Here is a tiny trained network, its code and every weight. The questions are about switching its units off for an input and a class, where a switched-off unit gives its printed mean instead of its output.

import numpy as np


def w(rows, s, z=0):
    codes = np.array(rows[::2]) - 128.0
    scale = np.full(codes.shape[1], s)
    scale[-1] = z or s
    return codes * scale


def norm(h):
    return h / np.sqrt((h * h).mean(-1, keepdims=True) + 1e-5)


def f(y):
    return y / 2 * (1 + np.tanh(0.7978845608 * (y + 0.044715 * y**3)))


def log_softmax(a):
    a = a - a.max(-1, keepdims=True)
    return a - np.log(np.exp(a).sum(-1, keepdims=True))


def net(x, mask):
    res = np.array(x, float).reshape(1, 7) / 4 @ E
    u = 0
    for l in range(4):
        y = f(norm(res) @ A[l][:, :-1].T + A[l][:, -1])
        res = res + np.where(mask[u : u + 8], y, B[l][:, -1]) @ B[l][:, :-1]
        u += 8
    return log_softmax(norm(res)[-1] @ U[:, :-1].T + U[:, -1])


A, B = {}, {}
E = w([
[197,85,136,66,185,114,130,62,97,166],'x0',
[38,91,161,76,159,119,252,147,140,139],'x1',
[110,128,140,50,144,43,168,147,135,143],'x2',
[201,172,92,117,128,118,172,67,119,150],'x3',
[184,100,35,140,94,43,154,156,100,154],'x4',
[128,124,108,24,178,70,88,117,150,129],'x5',
[109,80,190,129,198,27,171,121,125,2],'x6',
],0.0054)
A[0] = w([
[152,97,110,107,125,110,74,157,120,152,213],'L0N0',
[83,163,93,135,81,149,180,112,98,231,223],'L0N1',
[161,140,116,209,60,139,89,198,99,100,29],'L0N2',
[102,197,71,131,48,124,193,207,120,124,131],'L0N3',
[204,105,126,84,98,180,148,118,96,145,50],'L0N4',
[95,100,80,43,91,73,254,125,131,103,93],'L0N5',
[143,127,176,217,78,101,122,195,148,111,3],'L0N6',
[63,52,186,48,167,103,176,253,189,123,94],'L0N7',
],0.0059,0.0031)
B[0] = w([
[110,85,117,154,146,195,213,90,148,155,182],'L0N0',
[223,131,190,189,158,117,227,106,195,175,219],'L0N1',
[35,58,163,119,105,40,37,191,88,56,177],'L0N2',
[160,101,134,193,179,187,66,66,185,131,194],'L0N3',
[95,140,71,89,135,65,167,96,137,177,132],'L0N4',
[103,157,216,194,223,66,38,176,188,177,224],'L0N5',
[76,222,15,124,82,129,167,218,104,160,147],'L0N6',
[3,240,21,101,122,215,174,209,35,130,254],'L0N7',
],0.0061,0.0047)
A[1] = w([
[83,137,134,218,73,156,101,193,170,118,206],'L1N0',
[91,87,146,22,121,45,205,105,72,127,22],'L1N1',
[82,144,118,58,130,147,91,198,115,3,106],'L1N2',
[154,94,63,49,103,73,80,60,162,210,6],'L1N3',
[143,95,124,221,166,164,67,89,199,141,120],'L1N4',
[43,81,103,91,168,50,161,196,139,121,60],'L1N5',
[197,159,70,96,69,121,133,150,74,197,5],'L1N6',
[118,103,86,147,1,65,164,160,62,87,68],'L1N7',
],0.006,0.0016)
B[1] = w([
[147,133,123,183,170,68,56,151,206,169,254],'L1N0',
[112,235,129,157,198,205,34,179,166,154,168],'L1N1',
[156,82,166,164,183,170,89,81,75,149,226],'L1N2',
[164,172,153,130,104,193,140,38,71,204,165],'L1N3',
[168,106,186,96,72,53,180,205,180,65,209],'L1N4',
[91,153,120,205,244,141,120,254,184,126,225],'L1N5',
[132,75,92,147,154,163,184,176,106,187,134],'L1N6',
[16,166,131,182,194,194,95,161,40,168,157],'L1N7',
],0.0071,0.0047)
A[2] = w([
[143,160,118,197,162,38,170,135,83,145,82],'L2N0',
[169,133,110,111,155,150,59,104,179,177,252],'L2N1',
[138,76,43,190,23,172,123,193,66,155,56],'L2N2',
[160,106,134,142,165,127,212,116,159,172,137],'L2N3',
[59,210,63,175,127,70,100,208,86,68,132],'L2N4',
[95,175,131,31,152,106,164,112,130,119,97],'L2N5',
[136,105,11,130,178,97,194,98,85,187,67],'L2N6',
[117,69,123,255,74,134,89,105,75,72,123],'L2N7',
],0.0071,0.0025)
B[2] = w([
[67,65,127,121,100,166,52,57,136,79,172],'L2N0',
[160,160,150,106,73,66,226,136,107,84,201],'L2N1',
[41,192,215,43,138,68,107,83,95,142,152],'L2N2',
[170,133,91,107,159,162,181,130,134,103,181],'L2N3',
[90,174,89,143,210,214,121,133,134,137,254],'L2N4',
[71,151,184,140,137,137,59,211,65,124,135],'L2N5',
[116,116,159,161,85,193,194,122,215,117,147],'L2N6',
[99,209,109,143,135,109,34,196,160,254,183],'L2N7',
],0.0084,0.0071)
A[3] = w([
[116,15,191,154,157,172,106,110,78,44,150],'L3N0',
[129,169,252,30,147,2,159,135,102,103,217],'L3N1',
[88,148,91,127,187,159,126,135,107,32,178],'L3N2',
[122,119,190,135,9,90,97,165,180,125,3],'L3N3',
[118,126,159,177,14,36,116,216,191,173,53],'L3N4',
[171,76,112,190,86,89,30,163,209,164,124],'L3N5',
[79,109,220,75,176,99,189,141,151,65,178],'L3N6',
[84,127,170,123,182,203,167,44,67,131,107],'L3N7',
],0.0058,0.0029)
B[3] = w([
[163,103,76,126,71,132,131,132,145,22,147],'L3N0',
[130,144,136,98,132,176,50,128,110,72,201],'L3N1',
[115,82,53,94,148,143,84,87,158,107,253],'L3N2',
[148,107,129,157,45,77,102,110,159,71,146],'L3N3',
[179,171,179,133,106,65,126,118,105,62,195],'L3N4',
[122,221,179,154,115,93,181,169,170,74,205],'L3N5',
[101,99,2,124,163,94,84,98,122,124,208],'L3N6',
[214,84,107,158,64,57,120,118,142,163,193],'L3N7',
],0.0078,0.0042)
U = w([
[184,182,178,40,75,122,88,87,71,139,129],'0',
[84,35,85,58,83,135,155,171,50,173,14],'1',
[66,92,148,146,51,108,92,67,87,195,34],'2',
[36,178,84,184,229,154,58,221,159,168,196],'3',
[164,174,187,204,35,47,129,186,223,82,190],'4',
[63,44,121,149,66,69,192,167,6,117,2],'5',
[222,119,103,123,98,195,250,89,191,212,196],'6',
[152,52,54,99,144,142,71,69,124,41,128],'7',
],0.011,0.007)

Each question gives the input, the list of numbers given to net, and the class t.
The units are the neurons (one row each of A and B). Each row of codes is followed by its name. A weight is (code - 128) times the scale printed after its matrix; where a second scale follows, it is the last column's (A, B and U).
mask holds one flag per neuron, layer by layer. A switched-off neuron (its flag False) gives its mean, the last column of its row in B, instead of its output. The means were averaged over made-up inputs and are rounded, as every weight is.
A unit's drop is (log p(t) with every unit on - log p(t) with that unit switched off) / (log p(t) with every unit on - log p(t) with every unit switched off).
The circuit of an input: a set's keep is (log p(t) with only the set's units on - log p(t) with every unit switched off) / (log p(t) with every unit on - log p(t) with every unit switched off). Starting from the 12 units with the biggest drops (on a tie, the unit counted first), units are removed one at a time, each time the one whose removal leaves the highest keep (on an exact tie, the one counted first), for as long as the keep stays at least 0.8.
units of the circuit, in order: the units of the circuit, biggest drop first
unit that matters most: the unit with the biggest drop
k most important neurons: the k neurons with the biggest drops, biggest first
top k neurons in layer l: the k neurons of layer l with the biggest drops, biggest first
drop when u is switched off: that unit's drop, to one decimal
input [-6,-4,-3,0,-4,-8,-3], class 4: units of the circuit, in order => L0N7, L1N4
input [-4,1,-3,-1,6,-2,-2], class 4: 3 most important neurons => L0N3, L0N7, L0N1
input [1,8,0,4,5,-8,4], class 7: units of the circuit, in order => L2N0, L3N0
input [0,-6,-7,5,-3,6,5], class 7: most important neuron => L1N0
input [6,0,4,0,-2,7,-2], class 0: units of the circuit, in order => L1N3, L2N1
input [-3,7,-4,8,8,0,4], class 4: top 2 neurons in layer 1 => L1N4, L1N7
input [3,-5,2,-8,-5,3,8], class 7: 3 most important neurons => L1N2, L3N0, L0N2
input [-6,5,-8,-8,4,-3,-5], class 4: top 3 neurons in layer 0 => L0N3, L0N7, L0N1
input [4,-1,-5,3,-8,-4,4], class 7: 4 most important neurons => L0N2, L1N0, L0N7, L1N4
input [5,-4,1,0,-4,-4,-2], class 6: 2 most important neurons => L0N5, L0N4
input [-3,3,-1,7,6,-3,-3], class 6: 2 most important neurons => L0N1, L2N3
input [-2,0,-3,6,-1,-1,-5], class 6: 3 most important neurons => L0N1, L0N5, L2N3
input [-4,7,-7,5,1,-8,3], class 4: 2 most important neurons => L0N7, L0N3
input [-7,-3,7,2,4,5,0], class 4: unit that matters most => L0N3
input [6,-3,6,-5,-5,4,-1], class 7: 2 most important neurons => L2N7, L1N2
input [2,-2,2,3,-7,8,6], class 7: top 2 neurons in layer 2 => L2N7, L2N4
input [3,-5,-2,6,-7,5,-4], class 6: drop when L0N5 is switched off => 0.2
input [-8,-2,-8,-8,1,4,-8], class 4: drop when L0N7 is switched off => 0.2
input [2,-8,-3,-6,-7,-6,-2], class 4: drop when L0N7 is switched off => 0.3
input [-7,-7,-4,8,3,-1,-6], class 4: unit that matters most => L0N7
